Each row comes from the steps of one path. Every step used is in the known rows, and no mark comes twice. Write the path behind each row, first mark first.
Each row is shifted at random along 6 fixed directions that mean nothing.
Known rows
Q -> F -> D -> G -> H -> J: [ -20 -327 -143  265  183  -82  337  -12 -294   56   23  160   82 -111
   96 -252 -151  198 -195   75 -195  -54 -132  146   46   11  -71  102
 -115 -172 -316  390 -215  107 -252    6   19   91  -34    5  182   76
 -184]
Z -> B -> Q -> F -> Y -> D -> G -> H -> J: [  75  208   88   34 -243  140  159   91 -193  127   69   62  110  270
  141 -562  190  -29  -11    4   19 -121  117   44  164  140  359  -98
   76  230  -75 -143 -132  188  -90  -55  181 -227  197    9  283   10
   55]
D -> G -> H -> J -> Z -> Y -> B -> Q -> F: [-108  117 -157  -32   35 -108 -179 -102  237   86 -242 -278  -80  -28
  109 -790  337  104   62  104  138   19  414  -47 -152  192  -39  203
 -274 -448  154  398 -175 -105 -230  -50  -71  224  126 -175 -132 -340
  -90]
Y -> Q -> Z -> J -> G: [-354  277    1  -86 -193   58   -1   71  128  107   77  193 -229   86
  -25  258 -198   -6  -67  -95  130  159  211 -109  101  -19  -78 -283
   72  180  269   85 -134  265  238  -90  -24  -29  135  -69  112  210
 -108]
F -> B -> Q -> Z: [ 193 -230  222   30 -180  169  123  -50 -156 -104   91 -260  390   38
   27  403  163 -161  -99  105 -271 -253 -263   59  -90  -51  147   54
  191  -32 -225 -359  175  222  -72  159   38 -138 -114   19  -88   40
  167]
Q -> Z -> G -> D: [-239  -93   18 -129 -289  121  -71  -80  156  102 -140  194   25  279
  170  519  -99  -12 -169 -102  356 -439   -5    3   15  283   40 -184
 -169  -58   42 -355 -121 -199 -242  130  257  -75  138  289  310  -28
  247]
J -> H -> G -> Z: [ -52 -101 -274  121  321  -95  104 -141  303  -15 -232   59  -40 -261
  -19 -127  -38  -44 -258   50 -166   42  -62   62 -245   87 -395  111
   54 -265 -134  432   14 -113 -286  175   -9  -50   71   58 -136   40
 -109]
Q -> Z -> Y -> B: [ -97  -22 -208  104  -23   65  -86   43   -3  173 -145  119  101   54
  182  218 -324  163 -173  -10  -47  -41   18 -181 -218  149   18  -70
  204  -90   25 -180 -171  -97 -163  135  -78  -16   24    4 -113   93
  -74]
H -> G -> Z -> B -> P -> Q -> F -> Y: [  29   38  -66  -67  268  -75  -98  -35  -43  123 -175 -362   75 -213
  -90 -378  150  -58  -11   70  132  114  152  199 -159 -170 -138   31
   19 -110  171  235  138  -14   25 -126 -105  124  -77   27 -185 -168
  -26]
Q -> Z -> B -> P -> J -> G -> H: [-218  218  182  -58 -336  278  336   41   49    9  213  -12  140  304
   71   93  -75 -183  -45    3 -112 -290  116  162  422  213  280 -165
  345  108  233 -145  -64  -74  -11  139  307 -274  308   25   12  199
  239]
B -> Q -> Z -> Y -> F -> D -> G -> J: [  94 -121  135  246 -118  203 -141  -18 -381 -244  252   65  143   18
  -57  -95 -298    4   54   18  107 -120 -387  -81  152  -72  177  -22
  115  147 -176  -52 -148  -38    4  136  216  -87   56 -437  -30  204
   31]
Z -> B -> Q -> F -> Y -> D -> G -> H: [-159  230  -85   51  -82   35   80  -50   11  114   -3  138   88  151
   94 -239   37   72  -17  -68  120 -100  114   65   99   73  183 -167
   64  102   56 -138 -247  -33   32  -60  111 -193  139 -168  121   18
  -90]
F -> Y -> Q -> Z: [ -76 -103 -127   28  -48   91  -73   28 -195  153 -191    2  378   48
  148   55 -241   12 -296  136  -16 -225 -137   30 -107  -38  151 -217
  202 -118 -202 -224   38  306 -204   -7  -81    4  -43 -107  -17   75
  -70]
P -> J -> D -> G -> Z -> Q: [ -73 -218 -260   68  100  -29   64   33   22  -55  -64  175   81 -173
 -160 -261 -326  -96 -138   98 -456  168 -135  392  159  -21  -75 -122
   10  -95 -301  303   29  201  -89   -9 -200  347 -103  -15  -85  181
 -223]
G -> Z -> J -> H: [ -94  139  -82 -150  123  -68  167  -16  285   99 -227  137  -18  -48
  -31  -45  219 -236 -119   31  -34   47   32   73  -62  139 -284  -81
   48 -193   11  -56   46  112 -146   12 -107  133    0  269  -49  -62
  -79]
F -> D -> G -> H -> J -> Z: [ 178   71  293  225 -284   90  398  175 -329  -86  313  -80 -185  106
  -43 -221  416 -205  -29  136 -385  -23  -39   83  218    0   25  255
   94  -35 -218  184  170  293  144   52  241 -200   51  -79  143   26
  234]
H -> J -> D -> G -> Z -> Q -> F -> B: [ 134   63  -23  -54 -130  -10  210   55  -53 -149  233 -202 -476   36
 -204 -254  412   63  229  -90 -174  -53    5   85  -70  -50 -202  125
 -205   72   18 -128  -91 -213  271   43  177   74 -115  -72  211 -100
  254]
Z -> Q -> F -> Y -> B: [ 227  212  118    3  -78   46 -143   82 -132   -4    1 -261  -68   67
   82   36  186  -12   99  -52    3   28 -282  -55 -318 -140 -110    7
   14  172 -118 -664  171   98  185   80 -115  -96 -130  220 -157   -3
  181]
D -> G -> Z -> Q -> F -> Y -> B: [ -37  286  116  152  -82   62  -32  292 -287  134  213    3 -329  156
  -49 -167   58  144   -8  -51  -36  -34 -103  136   96 -124 -139  -81
  168  247  141   52 -354  -14  490  -47  115 -118  -40 -364   57  192
   71]
D -> G -> J -> Z -> Y -> Q: [-227  -36 -591  211  160   -1 -227   78  283  156  -30  317 -180  -56
  -83 -294 -328  194 -181   77  -95  207  188  -72  197   93   -1  -45
  121 -316    5  902 -508 -150  -80   47   88   90  152 -648  -92  114
 -272]
B -> P -> Z -> G -> D: [-117 -385  -80 -115  465 -233 -417 -114  222  -17 -435   13  475 -455
  -15  307 -371  -58 -233  183  -38  332 -210  351 -236 -175 -318   44
 -128 -345 -355  378  439  285 -346   15 -374  413 -258  484 -318  -58
 -342]
Y -> F -> B -> Q -> Z -> J: [  26  -94   64  -53  -15   85  -59 -215  -34 -125  -41 -294  183  -80
   24  179  226  -30  119    5  -40 -196 -144 -147 -284   27   -9   92
   11 -141   -3 -492  201 -103  -34  175  -36  135  -14   13 -188 -126
   83]
Z -> Y -> F -> D -> G -> J: [  67 -205  223  280 -124   57  258   58 -280  195    8  261  107  166
   55  -95  -44 -104 -149   72  121 -114 -158 -141  240   44  266    3
  114   -2 -269  330 -237  194 -220  -88  140   39  226 -180  192   -6
  -79]
D -> G -> H -> J -> Z -> Q -> F -> B: [ 229   32 -174 -199  207 -166 -257 -118  -36 -269  -52 -263 -397 -253
 -118 -347  464   54  178  -32 -294  108 -173  157 -312  -48 -388  209
 -349 -227 -144  -37  -17 -238   97  162 -134  217 -174 -107  -64 -143
   73]
J -> Z -> Y -> Q: [ -54  206 -193   46   81  -81 -330   56  255   44    7  154 -212 -142
  -76  262 -190  -26  -27  -32   79  449  144 -119 -168 -125 -291  -96
   34   70   67  164   45  219  306  -82 -241  -60  -49 -271 -162  110
 -182]
P -> J -> G -> H: [-536 -119 -319  -28  268 -282  290  -81  295  129 -128 -126 -211 -277
 -130   74  163  -19  -62  -44    0  143  509   99 -112  -52 -568  120
 -304 -308  202  405  -90   39  165 -274 -241  155   68  -21 -173 -197
 -221]
G -> J -> Z -> Y: [ 121 -127 -244  226   22  110  -84  174   44  144   46  341  117   27
  -35    5  -94  -50 -192  130 -123  109  -46   51  139   78    9  -44
  216  -83 -230  376 -233  182  -23   84   75  -22   45 -232  -69  178
 -129]
P -> J -> D -> G -> H: [-285 -111 -228  217  -51  -56  448  -10   39  -46  122   24    8 -107
 -143 -115   -6  -47  -67   37 -383   98  186  190  138  -51 -147  130
  -97  -61 -153  104    5  161  104 -132  -44   48  -25   13  -13   28
  -81]
Z -> B -> P -> Q -> F -> D -> G -> J: [  84  -40  217  153 -184  196  490  139 -204   98  359   76   95  198
  -66   -7  -91  -25   42   49 -110    7    0   88  601 -101  421  -37
  285  156  103  290 -259   96   16  -54  313  -98   27 -113  124  117
   73]
Q -> F -> B -> Z -> Y -> D -> G -> H -> J: [-155  -17 -123  102  327 -276   66  116 -138  172  179  -43 -322 -122
  -75 -244  118  282  124   -5  167   96  312   29  -69 -121 -300  357
 -304  -74  102  362  -28 -158  368 -163  -50   48 -141 -211   57 -140
 -167]
Z -> Y -> D -> G: [ -66   53   78  358  -16  -81  -99  160  -68   97  176  236 -154  -74
  -71  359 -305   23  -87  -55  -48  520   23 -133  -10 -138  -56   53
   71  329  -94  246   93  274  302  -86 -129 -178  -78 -164  -32  264
 -177]
Z -> Q -> F -> B -> P -> J: [ 229 -366  177   79   65  109  303   18  -62  143   62 -136  492  140
  161  185 -173  -26  -91  141 -158 -252 -199  227  193   71  352  -15
  186  -75 -221   80   55   67 -245  121   -2  115  -72  128  -90  113
   42]
Y -> F -> B -> P -> J: [ 175 -337  235   50  -12   75  313 -128  -49  -15  -23  -37  379   16
   95  541   53  -88  -37   23 -217 -242 -111 -168  -33   57  238   41
  199  122  -91 -163  133   42 -169    4  -50  -59  146  115   -4    3
   57]
Z -> Q -> F -> Y -> B -> P: [ 101  -48 -221  -50   96   86  -71  -67  193   44 -233  -86  255   76
  259   27 -189  207  -30  -31   48 -198 -201    2 -275  101  180 -175
  214 -135   33 -286 -100 -314 -275  178   -6    1    6  106 -196    4
  -20]
B -> Z -> Y -> F: [  47  -93  463   72 -291  170  -77   61   94  218   75  152  109  332
  176  244  -60 -165  -86   -9  491 -300   11 -108  146  125  235  -37
   88  218  149 -207  183  137   57  -95  109 -208  182  -37  131  -29
  110]
B -> Z -> G -> J: [-189 -333 -148 -107  214 -158 -239   -2  242   55 -145  123  -61 -254
 -117  273   71 -165 -112   54  103  228 -198  215   -4 -152 -373  174
 -199 -163 -145  286  190  211   14  -35 -213  254 -108  325 -131 -119
 -209]
Z -> Q -> F -> Y -> D -> G: [ -56   31  110   20  -80  -95 -150   -4  -57  118  -79  -79 -140   90
   73  -24   28   85   38  -75  323  -18   15  -43  -92  -30   78  -58
 -188   62   32 -230   85   -9   92  -92  -40   51 -108  -86   71  -78
   13]
B -> P -> J -> Z -> Q -> F -> Y -> D -> G: [ 196   48  245  -75   -8  -82 -379  -34 -154 -154  -74 -102  184  -77
  -13  -63  -51  -62  140  101  121  132 -112   98   62  -95  270  -78
  -81  129  -98 -114  397  211   79  -65 -224  210 -192  -62 -137   94
  -81]
Q -> F -> B -> P -> J -> G -> D: [ 167  -23  289   38   18  -14  251  -29  -72 -146  232 -138  220   -8
 -147  580  174  -34  104   24  -31 -108  -54   11   64 -195   -4   45
 -134  242 -183  -27   97  167  158  -58   69 -188    6  237   42  145
  123]
B -> P -> Z -> Y -> D -> G -> H -> J: [-172  -37   57   89  -28   66   51  236   15  168  129   87  -37  180
  128 -425 -352  131  -61   -3   25   -7  461  -18  252  255  182   47
  163   32  291  440  -21 -201  -40  -45  251 -176  127 -222  145    6
   66]
Q -> F -> D -> G: [-206 -250  205  358 -192  -13  486  -11  -52  241  177  -39  -63  205
  106  230   30  158 -130   30  240 -291  165 -109  262   70  185  174
  -40 -200   92  328 -193  -70  -54  -56  286  -40    8 -185  192  -83
   62]
Q -> F -> B -> Z -> G -> H -> J: [ -44 -130   84 -153  231 -233   80    1  -54  101  -32 -113 -163 -144
  -18   90  479  -44   11   31  154   11  -24  248 -167 -148 -446  315
 -379  -98  -90  141   90  158  203 -109 -174  196 -153  337   87 -224
  -60]

Write each row's path
[ 118  150  361  -48   31    1 -173  111 -284 -131  189 -242  -19   47
   36 -558 -251  -33  126   42  165   85  -30  -10  165  -90   48   71
  -90  113   -5   93  267   71  -19  -43   50  -72  -57  -28   78  -27
  189]
B -> P -> Z -> Y -> Q -> F -> D -> G -> H -> J
[ 115  110  147   86  173 -112 -142  -27 -174 -121  -34  119    9 -133
  -16  179 -225   80   40  -27   -2  197 -334  -82  -82 -127  -56  -57
   84  121  -59  128  -34  -64  -18   28 -138   19  -39   32  -61  146
 -130]
Q -> F -> D -> G -> Z -> Y -> B -> P
[ -80   11  -54 -151  149   14  174   25  410   77 -121   48  122   25
   59 -277 -180  -14 -108   24  179 -111  346   63   45  216  -55   13
  109 -194  146  332   59 -204 -296   52  204  -55   84  346   71  -59
  -19]
B -> P -> Z -> J -> H -> G -> D
[ -61  222 -216  -33   49  170  -26  -62 -114 -113 -203 -212  296   14
  145    0  -45   22  -71   51 -273 -155 -146  120 -227   44   80  -72
  232 -184   42 -262  -59 -236 -127  209   63  -38    9   75 -330   64
  169]
F -> Y -> B -> P -> Q -> Z -> G -> H
[  48  -64  186  332  -65  115  481   39 -166   37  228   50  180   80
   88  297 -314  244  -35   40 -252   19   41 -106  251 -103  361    5
  293  109  151  374 -217   46   -2  -39  140 -134  -24 -142  -28  221
  -57]
Y -> B -> P -> Q -> F -> D -> G
[ 185  199 -620  203    3  246  -91  -92  126 -271   64  -15   35   71
  -36 -435 -103  368  123   16 -355 -199  -39 -229  -64  145  398   94
   66 -182   -9 -172 -163 -595 -128  314  241    9  -65  -18 -230  145
   95]
P -> Q -> F -> Y -> B -> Z -> J -> D -> G
[ 172  119  140 -149  171  -55   -5  -78  -85  -10 -170 -105  139  -41
   47  101  -89  -27  151  -29  123   14    5 -139 -160  -52  -35 -147
  -36   -6  173 -229  132  -62 -111  -93 -181   82  -49  220 -125 -126
   55]
G -> Z -> Y -> B -> P -> Q -> F -> D
[  62  237   73 -121  -31  -88 -135  -45  -17   63 -150  145   99  -70
  -45  112   66   61   67   34  108  273  311  -17   64 -131  307 -208
  113  144  268  107  -44  217  160 -269 -176  125 -124 -228  -12   18
 -278]
J -> Z -> B -> P -> Q -> F -> Y -> D -> G
[ 200  412 -138  -73 -164  166  -91  -14   11 -121  125  -43  -65  155
   77 -412  366   12  242  -43   33 -131  150  -96 -103  171   72  -39
   16  142   58 -594  115 -123  124  163  224 -312  142   -6   47  -46
  238]
G -> H -> J -> Z -> B -> Q -> F -> Y -> D
[  70 -294 -151  -48  320 -130 -326  -41  -64 -289  185  -38 -253 -306
 -209  -81 -214   92  177  -27   42  125 -534  235   66 -290 -330  176
 -284 -108 -193    0  193 -191  144  140  -84  203 -317   -6 -169   24
 -102]
B -> Z -> Q -> F -> D -> G -> J
[-443  -99 -293  -25  -52   42  446  -67  262  261 -126  -15  479   -3
   98  -94 -482   25 -109  215 -116   -6  349  188  232   25  313 -144
  319 -323   60   63  191  227 -325  -58 -103  329   34  119 -184  -56
 -280]
Y -> Q -> Z -> B -> P -> J -> D
[ 257   91  -45 -326  -25  -83 -507  -68  175 -247 -328  260  -42 -179
  -93  104  112 -188   44  -53 -201  399 -236 -181 -153  -12   41 -155
   64  143  -82    8  -77  114 -202  -27 -312   89   98  164  -21   -2
 -189]
D -> G -> J -> Z -> Y -> B -> P
[  68 -184  341  -24  151 -157    4  225 -353  237   62  390  200  -16
  -72  156 -229  122  -54   51  128  198  132   20  310 -188  140 -103
  108  347  -18  499 -285  381  173 -338 -123  136 -143 -178  296  116
 -350]
Q -> F -> B -> P -> Z -> Y -> D -> G -> J
[  75 -183 -265   45  245 -112  -84  121  -50   40   82  371 -134 -100
 -164  178 -109   97  -27  -25 -182  132  -94  -96   72  -71  -16  103
   44   59 -175  363 -175 -109  116   -8  -42  -46  -27 -165   67   93
 -237]
F -> B -> Z -> Y -> D -> G -> J
